Below are the code and all the weights of a small trained network. Each question names an input and a class and asks about switching units off, where a switched-off unit gives its printed mean instead of its output.

import numpy as np


def w(rows, s, z=0):
    codes = np.array(rows[::2]) - 128.0
    scale = np.full(codes.shape[1], s)
    scale[-1] = z or s
    return codes * scale


def f(y):
    return np.maximum(y, 0)


def log_softmax(a):
    a = a - a.max(-1, keepdims=True)
    return a - np.log(np.exp(a).sum(-1, keepdims=True))


def net(x, mask):
    res = np.array(x, float).reshape(1, 6) / 4 @ E
    y = f(res @ A[0][:, :-1].T + A[0][:, -1])
    res = res + np.where(mask, y, B[0][:, -1]) @ B[0][:, :-1]
    return log_softmax(res[-1] @ U[:, :-1].T + U[:, -1])


A, B = {}, {}
E = w([
[127,125,130,124,127,132,123,129],'x0',
[132,125,131,129,127,131,128,125],'x1',
[6,50,190,222,92,114,143,125],'x2',
[130,132,135,134,137,132,128,124],'x3',
[90,66,66,105,189,238,201,152],'x4',
[105,169,30,207,83,205,59,60],'x5',
],0.012)
A[0] = w([
[70,35,174,183,118,89,154,142,37],'N0',
[163,195,184,172,65,30,39,109,49],'N1',
[120,177,11,172,121,150,46,74,93],'N2',
[150,92,143,153,106,147,94,176,46],'N3',
[150,122,148,144,132,156,113,106,26],'N4',
[167,180,180,98,62,43,36,86,3],'N5',
[232,188,121,40,163,149,119,150,75],'N6',
[123,181,50,204,98,186,36,88,109],'N7',
[130,112,184,65,172,57,152,191,137],'N8',
[96,92,55,106,204,188,194,147,6],'N9',
[162,108,212,81,151,70,158,161,90],'N10',
[160,137,122,146,96,39,108,100,32],'N11',
[133,114,100,141,136,105,117,156,67],'N12',
[155,112,118,156,158,100,154,107,74],'N13',
[132,99,104,112,99,121,158,115,9],'N14',
[133,99,220,47,200,65,195,173,107],'N15',
[130,196,176,132,91,48,67,116,56],'N16',
[95,59,49,90,201,229,226,135,27],'N17',
[2,73,213,217,68,132,132,126,62],'N18',
[252,231,37,18,176,142,101,130,47],'N19',
[121,135,134,137,171,118,121,124,93],'N20',
[93,164,69,196,69,200,50,59,139],'N21',
[73,140,120,79,138,119,98,119,81],'N22',
],0.0097,0.0048)
B[0] = w([
[67,109,87,156,158,89,111,55,194],'N0',
[156,198,130,187,105,208,88,193,208],'N1',
[166,77,162,61,141,102,190,145,217],'N2',
[126,141,126,115,137,127,126,116,131],'N3',
[125,129,140,100,121,129,120,120,129],'N4',
[167,191,128,172,90,179,89,142,196],'N5',
[39,111,86,162,157,79,117,63,210],'N6',
[153,79,194,54,136,86,205,174,223],'N7',
[163,66,149,71,149,127,183,136,208],'N8',
[161,197,164,161,59,195,63,196,198],'N9',
[152,91,164,74,151,110,188,176,198],'N10',
[146,138,126,164,134,186,105,161,161],'N11',
[141,117,128,123,108,105,101,136,128],'N12',
[119,136,125,127,130,134,143,135,130],'N13',
[140,120,126,139,112,117,121,132,129],'N14',
[180,62,187,41,99,91,186,150,231],'N15',
[165,158,139,151,76,188,85,161,184],'N16',
[203,231,144,196,67,210,57,183,231],'N17',
[39,162,19,155,198,73,77,30,226],'N18',
[2,112,44,188,179,65,87,35,250],'N19',
[124,121,126,131,127,127,133,134,129],'N20',
[172,43,178,53,141,75,203,150,228],'N21',
[134,106,119,124,136,134,116,132,128],'N22',
],0.0096,0.02)
U = w([
[181,61,145,47,140,77,239,147,249],'0',
[2,124,46,169,168,63,69,13,103],'1',
[196,202,118,177,92,245,46,178,33],'2',
],0.0098,0.002)

Each question gives the input, the list of numbers given to net, and the class t.
The units are the neurons (one row each of A and B). Each row of codes is followed by its name. A weight is (code - 128) times the scale printed after its matrix; where a second scale follows, it is the last column's (A, B and U).
mask holds one flag per neuron, in row order. A switched-off neuron (its flag False) gives its mean, the last column of its row in B, instead of its output. The means were averaged over made-up inputs and are rounded, as every weight is.
A unit's drop is (log p(t) with every unit on - log p(t) with that unit switched off) / (log p(t) with every unit on - log p(t) with every unit switched off).
The circuit of an input: a set's keep is (log p(t) with only the set's units on - log p(t) with every unit switched off) / (log p(t) with every unit on - log p(t) with every unit switched off). Starting from the 12 units with the biggest drops (on a tie, the unit counted first), units are removed one at a time, each time the one whose removal leaves the highest keep (on an exact tie, the one counted first), for as long as the keep stays at least 0.8.
units of the circuit, in order: the units of the circuit, biggest drop first
most important unit: the unit with the biggest drop
top k neurons: the k neurons with the biggest drops, biggest first
drop of u: that unit's drop, to one decimal
input [-5,-8,-1,8,4,3], class 2: units of the circuit, in order	[N17]
input [2,0,5,1,7,2], class 2: top 2 neurons	[N17 N19]
input [7,3,8,8,6,-7], class 1: top 2 neurons	[N18 N0]
input [-8,-7,-7,-7,5,-5], class 1: top 2 neurons	[N19 N6]
input [-4,-2,-8,-7,5,8], class 0: top 4 neurons	[N7 N2 N21 N18]
input [-8,2,8,-5,-4,8], class 0: top 2 neurons	[N21 N7]
input [5,-8,7,2,-6,-4], class 1: top 2 neurons	[N18 N0]
input [4,1,-5,2,-1,-4], class 1: top 2 neurons	[N19 N6]
input [7,5,-3,-7,7,-6], class 2: top 2 neurons	[N17 N9]
input [7,7,2,-1,6,5], class 2: top 2 neurons	[N17 N9]
input [0,1,-7,-1,3,7], class 0: top 3 neurons	[N7 N2 N21]
input [0,7,7,-7,-5,8], class 0: top 3 neurons	[N21 N7 N19]
input [2,2,-4,5,3,3], class 1: top 2 neurons	[N19 N15]
input [1,5,-5,-4,-2,5], class 0: most important unit	N7
input [-3,4,5,-5,4,-2], class 1: drop of N18	0.1
input [3,0,-5,-5,2,-3], class 1: drop of N19	0.3
input [-2,0,-4,7,6,0], class 2: drop of N17	0.8
